Below is a small trained network, with its code and all its weights. Each question gives an input and a class and asks what happens when units are switched off, that is, made to give their printed mean instead of their output.

import numpy as np


def w(rows, s, z=0):
    codes = np.array(rows[::2]) - 128.0
    scale = np.full(codes.shape[1], s)
    scale[-1] = z or s
    return codes * scale


def f(y):
    return y / 2 * (1 + np.tanh(0.7978845608 * (y + 0.044715 * y**3)))


def log_softmax(a):
    a = a - a.max(-1, keepdims=True)
    return a - np.log(np.exp(a).sum(-1, keepdims=True))


def net(x, mask):
    res = np.array(x, float).reshape(1, 6) / 4 @ E
    y = f(res @ A[0][:, :-1].T + A[0][:, -1])
    res = res + np.where(mask, y, B[0][:, -1]) @ B[0][:, :-1]
    return log_softmax(res[-1] @ U[:, :-1].T + U[:, -1])


A, B = {}, {}
E = w([
[130,121,138,126,121],'x0',
[182,61,53,20,179],'x1',
[171,47,178,255,172],'x2',
[91,153,228,59,242],'x3',
[255,233,137,105,141],'x4',
[132,119,143,122,115],'x5',
],0.0081)
A[0] = w([
[249,174,156,112,132,64],'N0',
[177,98,114,152,75,57],'N1',
[138,98,95,128,48,17],'N2',
[193,139,32,188,32,45],'N3',
[131,115,221,97,216,77],'N4',
[91,211,182,186,62,128],'N5',
[45,13,114,161,185,172],'N6',
[140,128,172,174,236,252],'N7',
[214,186,110,110,144,134],'N8',
[187,44,97,66,130,110],'N9',
[52,210,76,52,85,89],'N10',
[169,82,70,190,99,113],'N11',
[194,70,151,200,169,150],'N12',
[2,50,86,88,110,105],'N13',
[178,70,70,76,160,85],'N14',
],0.0097,0.0034)
B[0] = w([
[155,183,230,239,75,206],'N0',
[75,148,102,50,130,155],'N1',
[65,172,172,118,147,163],'N2',
[77,205,107,84,140,224],'N3',
[10,195,95,36,109,216],'N4',
[95,13,30,208,255,213],'N5',
[186,182,159,157,99,255],'N6',
[137,108,94,65,82,234],'N7',
[165,153,164,186,108,205],'N8',
[108,59,106,183,219,206],'N9',
[223,5,92,59,78,240],'N10',
[50,140,126,45,63,192],'N11',
[191,49,97,63,67,217],'N12',
[202,213,250,205,100,254],'N13',
[68,126,142,191,246,204],'N14',
],0.0077,0.0085)
U = w([
[183,177,188,224,95,114],'0',
[180,33,102,97,85,254],'1',
[25,181,115,77,126,45],'2',
[96,54,101,223,246,71],'3',
],0.013,0.0054)

Each question gives the input, the list of numbers given to net, and the class t.
The units are the neurons (one row each of A and B). Each row of codes is followed by its name. A weight is (code - 128) times the scale printed after its matrix; where a second scale follows, it is the last column's (A, B and U).
mask holds one flag per neuron, in row order. A switched-off neuron (its flag False) gives its mean, the last column of its row in B, instead of its output. The means were averaged over made-up inputs and are rounded, as every weight is.
A unit's drop is (log p(t) with every unit on - log p(t) with that unit switched off) / (log p(t) with every unit on - log p(t) with every unit switched off).
The circuit of an input: a set's keep is (log p(t) with only the set's units on - log p(t) with every unit switched off) / (log p(t) with every unit on - log p(t) with every unit switched off). Starting from the 12 units with the biggest drops (on a tie, the unit counted first), units are removed one at a time, each time the one whose removal leaves the highest keep (on an exact tie, the one counted first), for as long as the keep stays at least 0.8.
units of the circuit, in order: the units of the circuit, biggest drop first
most important unit: the unit with the biggest drop
k most important neurons: the k neurons with the biggest drops, biggest first
drop of u: that unit's drop, to one decimal
input [7,-6,7,2,6,8], class 1: most important unit -> N12
input [8,2,6,3,3,7], class 1: 2 most important neurons -> [N12 N13]
input [-1,-4,1,6,-5,-5], class 2: 2 most important neurons -> [N4 N0]
input [7,0,4,0,-4,-1], class 0: 2 most important neurons -> [N10 N6]
input [-7,-3,-8,-1,7,-1], class 1: 2 most important neurons -> [N10 N13]
input [-8,5,5,-6,-6,3], class 0: 2 most important neurons -> [N13 N6]
input [7,7,-6,7,-7,6], class 0: 3 most important neurons -> [N13 N6 N5]
input [5,-6,-4,-7,6,3], class 2: 2 most important neurons -> [N3 N13]
input [-5,3,4,-6,5,-8], class 2: units of the circuit, in order -> [N3 N11]
input [3,-4,-7,1,6,8], class 1: 2 most important neurons -> [N10 N13]
input [-4,1,-5,5,6,0], class 0: 3 most important neurons -> [N0 N8 N12]
input [0,-1,-7,-3,6,-8], class 1: 2 most important neurons -> [N10 N13]
input [5,7,-6,-2,3,4], class 3: units of the circuit, in order -> [N14 N9]
input [3,-5,0,-2,-1,-1], class 3: units of the circuit, in order -> [N5]
input [5,8,5,6,5,-6], class 3: drop of N14 -> 1.9
input [-4,-8,5,-1,5,-3], class 3: drop of N5 -> 1.0
input [-7,-1,-8,7,-7,-4], class 1: drop of N14 -> 0.1
